Here is a tiny trained network, its code and every weight. The questions are about switching its units off for an input and a class, where a switched-off unit gives its printed mean instead of its output.

import numpy as np


def w(rows, s, z=0):
    codes = np.array(rows[::2]) - 128.0
    scale = np.full(codes.shape[1], s)
    scale[-1] = z or s
    return codes * scale


def f(y):
    return y / 2 * (1 + np.tanh(0.7978845608 * (y + 0.044715 * y**3)))


def log_softmax(a):
    a = a - a.max(-1, keepdims=True)
    return a - np.log(np.exp(a).sum(-1, keepdims=True))


def net(x, mask):
    res = np.array(x, float).reshape(1, 6) / 4 @ E
    y = f(res @ A[0][:, :-1].T + A[0][:, -1])
    res = res + np.where(mask, y, B[0][:, -1]) @ B[0][:, :-1]
    return log_softmax(res[-1] @ U[:, :-1].T + U[:, -1])


A, B = {}, {}
E = w([
[97,106,171,196,205],'x0',
[72,176,154,174,64],'x1',
[154,202,105,6,102],'x2',
[19,126,190,95,103],'x3',
[149,233,205,209,149],'x4',
[169,46,254,140,99],'x5',
],0.0066)
A[0] = w([
[84,69,98,149,132,187],'n1',
[156,177,151,18,126,237],'n2',
[154,122,126,127,128,77],'n3',
[154,119,126,118,156,6],'n4',
[112,126,103,122,130,40],'n5',
[134,95,99,135,118,165],'n6',
[171,105,138,94,147,187],'n7',
[160,200,210,135,121,117],'n8',
[49,231,99,114,60,218],'n9',
[145,126,91,212,110,185],'n10',
[102,107,125,151,105,108],'n11',
[100,107,85,100,134,66],'n12',
[144,189,70,162,139,117],'n13',
[48,137,116,161,250,118],'n14',
[117,185,153,128,144,228],'n15',
[116,89,114,147,126,160],'n16',
[110,100,86,112,118,83],'n17',
[18,117,192,116,87,68],'n18',
],0.015,0.0022)
B[0] = w([
[90,128,106,114,177,191],'n1',
[108,144,35,132,59,240],'n2',
[110,139,140,128,127,131],'n3',
[115,133,136,105,145,134],'n4',
[138,118,135,143,113,133],'n5',
[113,137,102,126,119,156],'n6',
[73,134,97,117,133,169],'n7',
[210,134,117,206,86,207],'n8',
[60,126,104,58,48,255],'n9',
[140,136,148,114,71,186],'n10',
[137,149,123,84,151,147],'n11',
[156,120,116,159,117,168],'n12',
[122,120,164,118,59,199],'n13',
[135,115,12,165,152,222],'n14',
[147,119,101,154,75,178],'n15',
[106,153,111,102,149,157],'n16',
[134,134,102,164,123,165],'n17',
[109,131,252,47,170,235],'n18',
],0.022,0.0095)
U = w([
[73,155,78,53,2,209],'0',
[148,125,32,194,147,194],'1',
[68,120,143,41,167,25],'2',
[185,150,176,148,95,6],'3',
],0.0085,0.0021)

Each question gives the input, the list of numbers given to net, and the class t.
The units are the neurons (one row each of A and B). Each row of codes is followed by its name. A weight is (code - 128) times the scale printed after its matrix; where a second scale follows, it is the last column's (A, B and U).
mask holds one flag per neuron, in row order. A switched-off neuron (its flag False) gives its mean, the last column of its row in B, instead of its output. The means were averaged over made-up inputs and are rounded, as every weight is.
A unit's drop is (log p(t) with every unit on - log p(t) with that unit switched off) / (log p(t) with every unit on - log p(t) with every unit switched off).
The circuit of an input: a set's keep is (log p(t) with only the set's units on - log p(t) with every unit switched off) / (log p(t) with every unit on - log p(t) with every unit switched off). Starting from the 12 units with the biggest drops (on a tie, the unit counted first), units are removed one at a time, each time the one whose removal leaves the highest keep (on an exact tie, the one counted first), for as long as the keep stays at least 0.8.
circuit, biggest first: the units of the circuit, biggest drop first
k most important neurons: the k neurons with the biggest drops, biggest first
drop of u: that unit's drop, to one decimal
input [5,6,-4,8,5,5], class 3: circuit, biggest first => (n8; n18)
input [-4,6,-5,2,-7,-2], class 2: 2 most important neurons => (n2; n18)
input [4,2,-6,6,1,0], class 2: circuit, biggest first => (n18)
input [8,4,5,1,4,2], class 1: circuit, biggest first => (n8; n13)
input [7,3,-3,-8,-1,-7], class 1: 3 most important neurons => (n14; n9; n18)
input [4,3,-2,-8,7,-3], class 3: 2 most important neurons => (n9; n13)
input [8,3,3,-5,-1,3], class 1: 3 most important neurons => (n18; n9; n13)
input [-6,-6,-4,-6,-7,-3], class 1: drop of n12 => 0.1
input [7,4,0,3,-1,0], class 2: drop of n18 => 0.2
input [-7,-8,-4,2,-4,-3], class 1: drop of n9 => 0.5
input [2,3,-8,2,7,4], class 3: drop of n18 => 0.2
